Below are the code and all the weights of a small trained network. Each question names an input and a target symbol and asks about switching units off, where a switched-off unit gives its printed mean instead of its output.

import numpy as np


def w(rows, s, z=0):
    codes = np.array(rows[::2]) - 128.0
    scale = np.full(codes.shape[1], s)
    scale[-1] = z or s
    return codes * scale


def f(y):
    return y / 2 * (1 + np.tanh(0.7978845608 * (y + 0.044715 * y**3)))


def softmax(a):
    e = np.exp(a - a.max(-1, keepdims=True))
    return e / e.sum(-1, keepdims=True)


def log_softmax(a):
    a = a - a.max(-1, keepdims=True)
    return a - np.log(np.exp(a).sum(-1, keepdims=True))


def net(x, mask):
    ids = ['βγδηθλμξτφψω'.index(c) for c in x.split()]
    T = len(ids)
    res = E[ids] + P[:T]
    r = res
    for j in range(2):
        rows = slice(3 * j, 3 * j + 3)
        q, k, v = (r @ M[0][rows].T for M in (Q, K, V))
        z = softmax(np.where(np.tri(T) > 0, q @ k.T / 3**0.5, -1e9)) @ v
        o = O[0][rows]
        res = res + np.where(mask[j], z, o[:, -1]) @ o[:, :-1]
    y = f(res @ A[0][:, :-1].T + A[0][:, -1])
    res = res + np.where(mask[2:6], y, B[0][:, -1]) @ B[0][:, :-1]
    return log_softmax(res[-1] @ U[:, :-1].T + U[:, -1])


Q, K, V, O, A, B = {}, {}, {}, {}, {}, {}
E = w([
[178,62,143,195,133],'β',
[127,183,121,241,140],'γ',
[169,174,151,203,207],'δ',
[137,137,170,170,131],'η',
[191,109,107,105,190],'θ',
[145,100,150,79,236],'λ',
[119,165,56,152,113],'μ',
[106,110,74,92,184],'ξ',
[187,127,218,103,98],'τ',
[101,197,146,140,220],'φ',
[74,167,164,4,68],'ψ',
[184,154,79,102,46],'ω',
],0.018)
P = w([
[198,150,124,162,171],'0',
[192,167,119,140,161],'1',
[190,193,117,118,163],'2',
[186,211,113,94,148],'3',
[186,232,116,83,141],'4',
[188,254,117,64,137],'5',
],0.0097)
Q[0] = w([
[96,109,182,116,158],'h1',
[185,144,97,102,146],'h1',
[88,69,112,123,113],'h1',
[253,193,181,65,151],'h2',
[138,159,90,199,78],'h2',
[128,147,158,133,10],'h2',
],0.028)
K[0] = w([
[99,86,100,155,113],'h1',
[72,197,152,78,84],'h1',
[107,67,146,214,135],'h1',
[102,228,100,3,125],'h2',
[171,125,78,156,206],'h2',
[240,207,99,154,157],'h2',
],0.027)
V[0] = w([
[120,104,233,92,165],'h1',
[6,129,108,146,156],'h1',
[145,47,63,47,140],'h1',
[246,132,149,133,89],'h2',
[114,108,184,149,178],'h2',
[158,148,20,144,201],'h2',
],0.017)
O[0] = w([
[83,143,180,28,198,118],'h1',
[165,254,135,100,130,3],'h1',
[180,93,70,59,30,118],'h1',
[169,80,96,123,234,211],'h2',
[142,119,203,85,108,96],'h2',
[133,212,54,46,129,247],'h2',
],0.012)
A[0] = w([
[167,137,223,249,79,75],'n1',
[69,80,115,181,142,66],'n2',
[72,77,164,111,103,3],'n3',
[24,119,207,185,42,44],'n4',
],0.015,0.0073)
B[0] = w([
[117,163,63,186,60,155],'n1',
[97,147,161,111,64,254],'n2',
[144,208,2,116,183,172],'n3',
[160,78,218,93,60,152],'n4',
],0.017,0.013)
U = w([
[56,78,93,115,87,129],'β',
[95,166,140,101,132,140],'γ',
[73,125,118,155,128,94],'δ',
[104,120,160,104,86,169],'η',
[157,52,183,141,145,194],'θ',
[121,100,149,145,172,165],'λ',
[103,155,91,64,79,1],'μ',
[1,94,103,99,143,111],'ξ',
[208,129,121,153,126,142],'τ',
[65,109,155,145,134,196],'φ',
[128,97,162,49,91,148],'ψ',
[149,68,98,105,163,70],'ω',
],0.0079,0.0097)

Each question gives the input, a string of symbols that net reads in full, and the target symbol t.
The units are the heads (3 rows each of Q, K, V and O) and the neurons (one row each of A and B). Each row of codes is followed by its name. A weight is (code - 128) times the scale printed after its matrix; where a second scale follows, it is the last column's (O, A, B and U).
mask holds one flag per unit, heads first, then neurons. A switched-off unit (its flag False) gives its mean, the last column of its rows in O or B, instead of its output. The means were averaged over made-up inputs and are rounded, as every weight is.
A unit's drop is (log p(t) with every unit on - log p(t) with that unit switched off) / (log p(t) with every unit on - log p(t) with every unit switched off).
The circuit of an input: a set's keep is (log p(t) with only the set's units on - log p(t) with every unit switched off) / (log p(t) with every unit on - log p(t) with every unit switched off). Starting from all 6 units, units are removed one at a time, each time the one whose removal leaves the highest keep (on an exact tie, the one counted first), for as long as the keep stays at least 0.8.
circuit, biggest first: the units of the circuit, biggest drop first
k most important neurons: the k neurons with the biggest drops, biggest first
which heads matter: for each layer, one digit per head in row order, 1 if its drop is at least 0.15 and else 0, layers parted by /
drop when u is switched off: that unit's drop, to one decimal
input τ λ η τ λ β, target ξ: circuit, biggest first -> [h1]
input θ γ β, target ω: which heads matter -> 01
input δ γ δ η δ, target φ: which heads matter -> 11
input ω τ ψ β, target β: circuit, biggest first -> [h2 n1]
input θ ω λ, target β: which heads matter -> 10
input θ λ θ τ μ γ, target ξ: which heads matter -> 10
input θ β η, target ω: which heads matter -> 01
input μ ω β ω θ, target β: circuit, biggest first -> [h1 n2]
input λ θ β ω, target β: which heads matter -> 10
input β η λ θ, target ψ: circuit, biggest first -> [h2 h1]
input δ ω β, target β: which heads matter -> 10
input λ τ β δ, target ξ: which heads matter -> 10
input η ψ ψ τ η, target η: circuit, biggest first -> [h2 n4 n1]
input ξ β β, target μ: which heads matter -> 11
input δ φ β β, target γ: circuit, biggest first -> [h1]
input ξ δ η β θ, target ω: which heads matter -> 10
input β λ φ γ, target γ: which heads matter -> 11
input δ μ γ λ, target τ: which heads matter -> 10
input ψ ξ μ γ η ω, target ω: which heads matter -> 01
input γ μ τ β τ β, target ξ: which heads matter -> 10
input μ η γ, target τ: circuit, biggest first -> [h1]
input λ η β β θ γ, target ω: circuit, biggest first -> [h2 n2 h1]
input τ ψ θ δ θ θ, target θ: 3 most important neurons -> [n3 n2 n1]
input φ θ ω ξ, target β: drop when h2 is switched off -> -0.1
input ξ φ ξ ψ, target ψ: drop when h1 is switched off -> 0.5
input τ θ θ, target ξ: drop when h1 is switched off -> 2.0
input θ μ τ, target ξ: drop when n3 is switched off -> 0.1
input ω θ β θ μ, target τ: most important neuron -> [n2]
